Below are the code and all the weights of a small trained network. Each question names an input and a class and asks about switching units off, where a switched-off unit gives its printed mean instead of its output.

import numpy as np


def w(rows, s, z=0):
    codes = np.array(rows[::2]) - 128.0
    scale = np.full(codes.shape[1], s)
    scale[-1] = z or s
    return codes * scale


def f(y):
    return y / 2 * (1 + np.tanh(0.7978845608 * (y + 0.044715 * y**3)))


def log_softmax(a):
    a = a - a.max(-1, keepdims=True)
    return a - np.log(np.exp(a).sum(-1, keepdims=True))


def net(x, mask):
    res = np.array(x, float).reshape(1, 7) / 4 @ E
    y = f(res @ A[0][:, :-1].T + A[0][:, -1])
    res = res + np.where(mask, y, B[0][:, -1]) @ B[0][:, :-1]
    return log_softmax(res[-1] @ U[:, :-1].T + U[:, -1])


A, B = {}, {}
E = w([
[165,10,89],'x0',
[134,128,133],'x1',
[126,128,126],'x2',
[128,128,127],'x3',
[124,128,125],'x4',
[142,128,139],'x5',
[242,179,46],'x6',
],0.011)
A[0] = w([
[120,45,76,109],'n1',
[86,94,159,90],'n2',
[85,124,71,76],'n3',
[108,115,90,187],'n4',
[104,102,188,48],'n5',
[196,146,99,35],'n6',
[121,132,121,146],'n7',
[50,204,62,174],'n8',
[116,179,148,126],'n9',
[134,137,113,6],'n10',
[108,217,171,150],'n11',
[143,41,95,126],'n12',
[109,229,171,98],'n13',
[30,115,85,10],'n14',
[172,151,105,25],'n15',
[177,144,76,74],'n16',
[120,70,248,77],'n17',
[82,107,150,36],'n18',
[125,130,124,149],'n19',
[147,142,93,61],'n20',
[171,20,112,125],'n21',
[180,132,189,144],'n22',
[209,156,18,31],'n23',
[175,161,191,22],'n24',
[125,200,167,73],'n25',
[76,94,189,80],'n26',
[128,86,102,67],'n27',
[143,147,94,27],'n28',
[175,148,107,39],'n29',
[137,146,148,165],'n30',
],0.013,0.0017)
B[0] = w([
[192,70,170,192],'n1',
[56,191,71,176],'n2',
[100,122,140,128],'n3',
[126,108,157,138],'n4',
[56,214,75,172],'n5',
[75,157,92,188],'n6',
[123,130,134,129],'n7',
[184,88,157,173],'n8',
[168,54,174,156],'n9',
[117,147,142,127],'n10',
[254,16,206,190],'n11',
[225,66,208,196],'n12',
[197,79,178,194],'n13',
[122,134,91,165],'n14',
[56,149,115,165],'n15',
[80,171,62,188],'n16',
[56,184,68,207],'n17',
[57,161,94,165],'n18',
[105,130,146,129],'n19',
[84,130,113,151],'n20',
[165,49,205,215],'n21',
[124,102,113,133],'n22',
[70,197,126,246],'n23',
[143,112,104,140],'n24',
[137,76,140,170],'n25',
[61,189,83,199],'n26',
[149,102,169,151],'n27',
[132,176,108,146],'n28',
[59,147,87,166],'n29',
[145,118,146,135],'n30',
],0.0073,0.013)
U = w([
[176,7,207,254],'0',
[73,199,54,2],'1',
],0.018,0.00086)

Each question gives the input, the list of numbers given to net, and the class t.
The units are the neurons (one row each of A and B). Each row of codes is followed by its name. A weight is (code - 128) times the scale printed after its matrix; where a second scale follows, it is the last column's (A, B and U).
mask holds one flag per neuron, in row order. A switched-off neuron (its flag False) gives its mean, the last column of its row in B, instead of its output. The means were averaged over made-up inputs and are rounded, as every weight is.
A unit's drop is (log p(t) with every unit on - log p(t) with that unit switched off) / (log p(t) with every unit on - log p(t) with every unit switched off).
The circuit of an input: a set's keep is (log p(t) with only the set's units on - log p(t) with every unit switched off) / (log p(t) with every unit on - log p(t) with every unit switched off). Starting from the 12 units with the biggest drops (on a tie, the unit counted first), units are removed one at a time, each time the one whose removal leaves the highest keep (on an exact tie, the one counted first), for as long as the keep stays at least 0.8.
units of the circuit, in order: the units of the circuit, biggest drop first
top k neurons: the k neurons with the biggest drops, biggest first
drop of u: that unit's drop, to one decimal
input [-8,-1,5,-1,-2,-6,-7], class 0: units of the circuit, in order : n11
input [3,8,7,-2,-3,-1,4], class 1: top 3 neurons : n11, n23, n13
input [-2,8,4,4,-7,-7,2], class 0: top 2 neurons : n17, n26
input [-4,-5,-5,-3,0,3,-4], class 0: top 4 neurons : n11, n23, n13, n16
input [7,-8,6,1,-8,-8,8], class 1: top 4 neurons : n23, n16, n6, n11
input [2,-1,3,8,3,-1,-3], class 1: top 2 neurons : n11, n13
input [2,1,-8,-7,-2,-8,-3], class 1: top 2 neurons : n11, n13
input [-6,-6,2,-1,-6,6,-6], class 0: top 2 neurons : n11, n13
input [6,-1,-5,6,-6,-4,-8], class 1: drop of n17 : 0.2
input [-8,0,2,1,5,-3,7], class 0: drop of n11 : 0.4
input [-6,5,-4,-3,2,8,-5], class 0: drop of n11 : 1.4
